Below is a small trained network, with its code and all its weights. Each question gives an input and a class and asks what happens when units are switched off, that is, made to give their printed mean instead of their output.

import numpy as np


def w(rows, s, z=0):
    codes = np.array(rows[::2]) - 128.0
    scale = np.full(codes.shape[1], s)
    scale[-1] = z or s
    return codes * scale


def norm(h):
    return h / np.sqrt((h * h).mean(-1, keepdims=True) + 1e-5)


def f(y):
    return np.maximum(y, 0)


def log_softmax(a):
    a = a - a.max(-1, keepdims=True)
    return a - np.log(np.exp(a).sum(-1, keepdims=True))


def net(x, mask):
    res = np.array(x, float).reshape(1, 5) / 4 @ E
    u = 0
    for l in range(3):
        y = f(norm(res) @ A[l][:, :-1].T + A[l][:, -1])
        res = res + np.where(mask[u : u + 4], y, B[l][:, -1]) @ B[l][:, :-1]
        u += 4
    return log_softmax(norm(res)[-1] @ U[:, :-1].T + U[:, -1])


A, B = {}, {}
E = w([
[168,163,142,65,110,125,49,159,155,99],'x0',
[147,127,167,125,186,143,167,165,156,97],'x1',
[110,135,64,93,123,96,160,60,151,64],'x2',
[129,148,177,103,71,130,178,119,131,112],'x3',
[113,73,128,87,126,255,138,86,143,146],'x4',
],0.0086)
A[0] = w([
[106,109,138,129,140,73,133,12,153,121,139],'L0N0',
[117,99,34,133,233,111,58,149,184,191,255],'L0N1',
[93,93,104,124,18,134,79,189,82,207,166],'L0N2',
[58,198,236,126,254,183,143,171,186,68,32],'L0N3',
],0.0056,0.00097)
B[0] = w([
[106,158,148,158,174,109,126,186,73,191,207],'L0N0',
[109,136,255,39,76,97,206,67,99,90,253],'L0N1',
[181,102,157,197,216,72,157,66,232,131,222],'L0N2',
[144,99,68,174,148,62,165,57,212,153,228],'L0N3',
],0.0095,0.0043)
A[1] = w([
[67,117,103,145,67,97,64,63,146,165,117],'L1N0',
[104,73,99,111,144,254,90,99,157,116,162],'L1N1',
[159,114,124,67,111,116,49,145,183,95,1],'L1N2',
[55,198,49,105,152,147,128,92,110,27,4],'L1N3',
],0.0093,0.0019)
B[1] = w([
[192,97,118,107,186,121,244,146,205,70,206],'L1N0',
[143,194,161,143,171,23,121,172,46,49,253],'L1N1',
[29,1,67,255,69,94,231,171,135,176,221],'L1N2',
[112,160,237,190,188,202,11,160,207,207,219],'L1N3',
],0.01,0.0043)
A[2] = w([
[138,192,196,136,33,94,145,107,169,114,252],'L2N0',
[2,49,135,135,116,110,154,101,89,119,241],'L2N1',
[210,122,175,105,147,123,164,82,179,141,188],'L2N2',
[63,143,193,189,88,148,110,138,170,164,195],'L2N3',
],0.0082,0.0014)
B[2] = w([
[105,114,131,72,109,164,103,81,36,86,234],'L2N0',
[141,96,55,149,2,154,98,171,84,143,225],'L2N1',
[111,154,97,57,107,148,84,117,181,167,255],'L2N2',
[97,109,161,132,179,210,138,142,80,118,221],'L2N3',
],0.0098,0.0075)
U = w([
[65,45,78,236,104,166,170,149,87,150,175],'0',
[102,138,216,148,248,188,72,123,143,190,189],'1',
[194,94,100,86,185,66,206,66,246,108,140],'2',
[203,199,157,142,164,58,129,131,15,2,179],'3',
[73,105,161,44,72,173,136,62,69,116,96],'4',
[163,170,69,119,112,165,82,109,123,152,44],'5',
[195,206,13,117,113,166,45,161,137,98,2],'6',
],0.0093,0.0043)

Each question gives the input, the list of numbers given to net, and the class t.
The units are the neurons (one row each of A and B). Each row of codes is followed by its name. A weight is (code - 128) times the scale printed after its matrix; where a second scale follows, it is the last column's (A, B and U).
mask holds one flag per neuron, layer by layer. A switched-off neuron (its flag False) gives its mean, the last column of its row in B, instead of its output. The means were averaged over made-up inputs and are rounded, as every weight is.
A unit's drop is (log p(t) with every unit on - log p(t) with that unit switched off) / (log p(t) with every unit on - log p(t) with every unit switched off).
The circuit of an input: a set's keep is (log p(t) with only the set's units on - log p(t) with every unit switched off) / (log p(t) with every unit on - log p(t) with every unit switched off). Starting from all 12 units, units are removed one at a time, each time the one whose removal leaves the highest keep (on an exact tie, the one counted first), for as long as the keep stays at least 0.8.
circuit, biggest first: the units of the circuit, biggest drop first
most important unit: the unit with the biggest drop
k most important neurons: the k neurons with the biggest drops, biggest first
k most important neurons of layer l: the k neurons of layer l with the biggest drops, biggest first
input [-4,-8,-4,7,-5], class 2: 3 most important neurons : (L1N0; L0N2; L0N1)
input [7,-5,7,-4,-7], class 0: circuit, biggest first : (L1N2)
input [3,-5,5,-3,0], class 1: 2 most important neurons : (L1N3; L0N3)
input [0,-6,-7,3,2], class 1: 2 most important neurons of layer 0 : (L0N2; L0N3)
input [5,-5,-5,8,-7], class 4: 2 most important neurons : (L1N1; L2N0)
input [5,-6,-6,3,7], class 3: 2 most important neurons of layer 0 : (L0N3; L0N1)
input [-1,3,-6,4,-5], class 1: 2 most important neurons of layer 1 : (L1N1; L1N2)
input [6,4,-3,3,-6], class 0: circuit, biggest first : (L1N2; L0N1; L0N0)
input [0,0,-4,2,-4], class 1: 4 most important neurons : (L1N1; L0N1; L2N1; L0N2)
input [-1,2,-6,-8,-1], class 4: 2 most important neurons : (L0N1; L1N3)
input [2,-6,-3,0,8], class 3: 2 most important neurons : (L1N1; L0N3)
input [-7,-5,-5,8,-2], class 4: 4 most important neurons : (L1N2; L2N0; L1N3; L0N3)
input [1,-5,2,-7,2], class 4: 2 most important neurons : (L0N1; L0N3)
input [-5,4,-5,-8,-1], class 4: most important unit : L0N1
input [5,-6,-7,7,-1], class 1: 4 most important neurons : (L0N2; L0N1; L2N1; L2N3)
input [7,3,8,8,8], class 1: 3 most important neurons : (L1N3; L0N1; L2N3)
input [-1,1,7,2,8], class 3: 2 most important neurons : (L1N1; L2N2)
input [7,-7,2,-3,8], class 3: 2 most important neurons : (L1N1; L0N3)
input [2,5,4,-6,7], class 3: 2 most important neurons : (L1N1; L0N2)
input [3,5,-1,1,-3], class 2: circuit, biggest first : (L0N3)
input [8,-1,-5,8,3], class 0: circuit, biggest first : (L1N2; L0N1)
input [0,8,2,-2,-8], class 2: 2 most important neurons of layer 0 : (L0N3; L0N0)
input [5,1,-1,-4,-5], class 0: 2 most important neurons of layer 1 : (L1N2; L1N1)
input [-5,-8,-3,8,1], class 2: 3 most important neurons of layer 1 : (L1N0; L1N2; L1N3)
input [-5,-3,5,-6,-1], class 4: 2 most important neurons of layer 1 : (L1N2; L1N0)
input [3,6,7,-8,-2], class 4: 2 most important neurons of layer 2 : (L2N0; L2N2)
